Below are the code and all the weights of a small trained network. Each question names an input and a class and asks about switching units off, where a switched-off unit gives its printed mean instead of its output.

import numpy as np


def w(rows, s, z=0):
    codes = np.array(rows[::2]) - 128.0
    scale = np.full(codes.shape[1], s)
    scale[-1] = z or s
    return codes * scale


def f(y):
    return np.maximum(y, 0)


def log_softmax(a):
    a = a - a.max(-1, keepdims=True)
    return a - np.log(np.exp(a).sum(-1, keepdims=True))


def net(x, mask):
    res = np.array(x, float).reshape(1, 6) / 4 @ E
    y = f(res @ A[0][:, :-1].T + A[0][:, -1])
    res = res + np.where(mask, y, B[0][:, -1]) @ B[0][:, :-1]
    return log_softmax(res[-1] @ U[:, :-1].T + U[:, -1])


A, B = {}, {}
E = w([
[208,28,206,99,56,217],'x0',
[142,88,67,174,227,105],'x1',
[132,71,94,138,44,2],'x2',
[122,211,57,68,130,112],'x3',
[241,29,99,81,149,82],'x4',
[102,78,90,204,119,206],'x5',
],0.0096)
A[0] = w([
[12,145,126,103,82,88,222],'N0',
[176,136,74,115,162,105,187],'N1',
[114,180,161,71,67,122,254],'N2',
[149,100,240,145,59,70,151],'N3',
[93,155,120,89,94,118,106],'N4',
[109,86,109,180,198,99,83],'N5',
[99,144,90,173,122,177,139],'N6',
[254,125,165,79,117,76,188],'N7',
[156,153,145,62,79,159,231],'N8',
[156,86,179,134,52,167,195],'N9',
],0.013,0.0041)
B[0] = w([
[138,219,59,143,104,122,224],'N0',
[88,96,254,58,120,81,199],'N1',
[57,178,90,180,90,143,223],'N2',
[156,202,165,129,196,209,235],'N3',
[156,79,66,157,91,98,170],'N4',
[167,183,146,120,68,70,205],'N5',
[129,140,182,79,187,196,182],'N6',
[131,147,250,77,172,61,244],'N7',
[100,243,153,223,111,129,210],'N8',
[175,84,131,218,15,158,254],'N9',
],0.0088,0.014)
U = w([
[127,88,115,169,71,198,129],'0',
[57,124,160,140,148,123,1],'1',
[192,75,136,150,84,109,45],'2',
[129,138,191,154,97,96,162],'3',
[115,205,92,163,128,112,148],'4',
[98,39,136,66,113,17,158],'5',
[93,152,173,87,251,158,196],'6',
],0.015,0.0086)

Each question gives the input, the list of numbers given to net, and the class t.
The units are the neurons (one row each of A and B). Each row of codes is followed by its name. A weight is (code - 128) times the scale printed after its matrix; where a second scale follows, it is the last column's (A, B and U).
mask holds one flag per neuron, in row order. A switched-off neuron (its flag False) gives its mean, the last column of its row in B, instead of its output. The means were averaged over made-up inputs and are rounded, as every weight is.
A unit's drop is (log p(t) with every unit on - log p(t) with that unit switched off) / (log p(t) with every unit on - log p(t) with every unit switched off).
The circuit of an input: a set's keep is (log p(t) with only the set's units on - log p(t) with every unit switched off) / (log p(t) with every unit on - log p(t) with every unit switched off). Starting from all 10 units, units are removed one at a time, each time the one whose removal leaves the highest keep (on an exact tie, the one counted first), for as long as the keep stays at least 0.8.
circuit, biggest first: the units of the circuit, biggest drop first
top k neurons: the k neurons with the biggest drops, biggest first
drop of u: that unit's drop, to one decimal
input [-1,-3,-6,-7,-5,3], class 0: top 3 neurons -> N7; N3; N1
input [5,2,-1,4,-3,-3], class 4: circuit, biggest first -> N1
input [1,6,-1,5,7,-8], class 5: top 2 neurons -> N3; N1
input [5,-6,-4,5,0,-8], class 4: top 2 neurons -> N2; N8
input [4,2,-2,4,-6,5], class 6: top 2 neurons -> N6; N9
input [0,0,-4,-6,-4,-5], class 4: top 2 neurons -> N7; N1
input [7,6,1,4,5,-7], class 5: top 4 neurons -> N1; N6; N0; N2
input [4,6,7,3,-4,-6], class 6: circuit, biggest first -> N9; N5
input [3,5,-2,-5,6,-8], class 6: circuit, biggest first -> N3; N7
input [2,0,7,5,-1,-7], class 4: top 3 neurons -> N0; N2; N9
input [4,-2,-7,-3,8,4], class 2: circuit, biggest first -> N9; N7; N2
input [6,3,-1,-2,-8,-6], class 0: circuit, biggest first -> N7; N5
input [1,7,-3,0,2,5], class 6: top 2 neurons -> N9; N6
input [5,-1,-8,3,-1,0], class 0: top 2 neurons -> N7; N0
input [-5,5,-6,-8,-7,6], class 6: circuit, biggest first -> N6
input [-5,-8,6,-5,5,3], class 4: top 3 neurons -> N1; N3; N0
input [2,-4,3,2,0,-5], class 4: top 2 neurons -> N2; N1
input [3,6,2,-6,-3,0], class 0: top 2 neurons -> N7; N1
input [-2,2,-2,4,-5,7], class 6: drop of N8 -> 0.1
input [1,-8,-4,-5,-8,4], class 0: drop of N7 -> 0.1
input [4,-7,7,5,2,8], class 0: circuit, biggest first -> N9
input [-7,3,-3,-2,6,4], class 5: drop of N3 -> 0.3
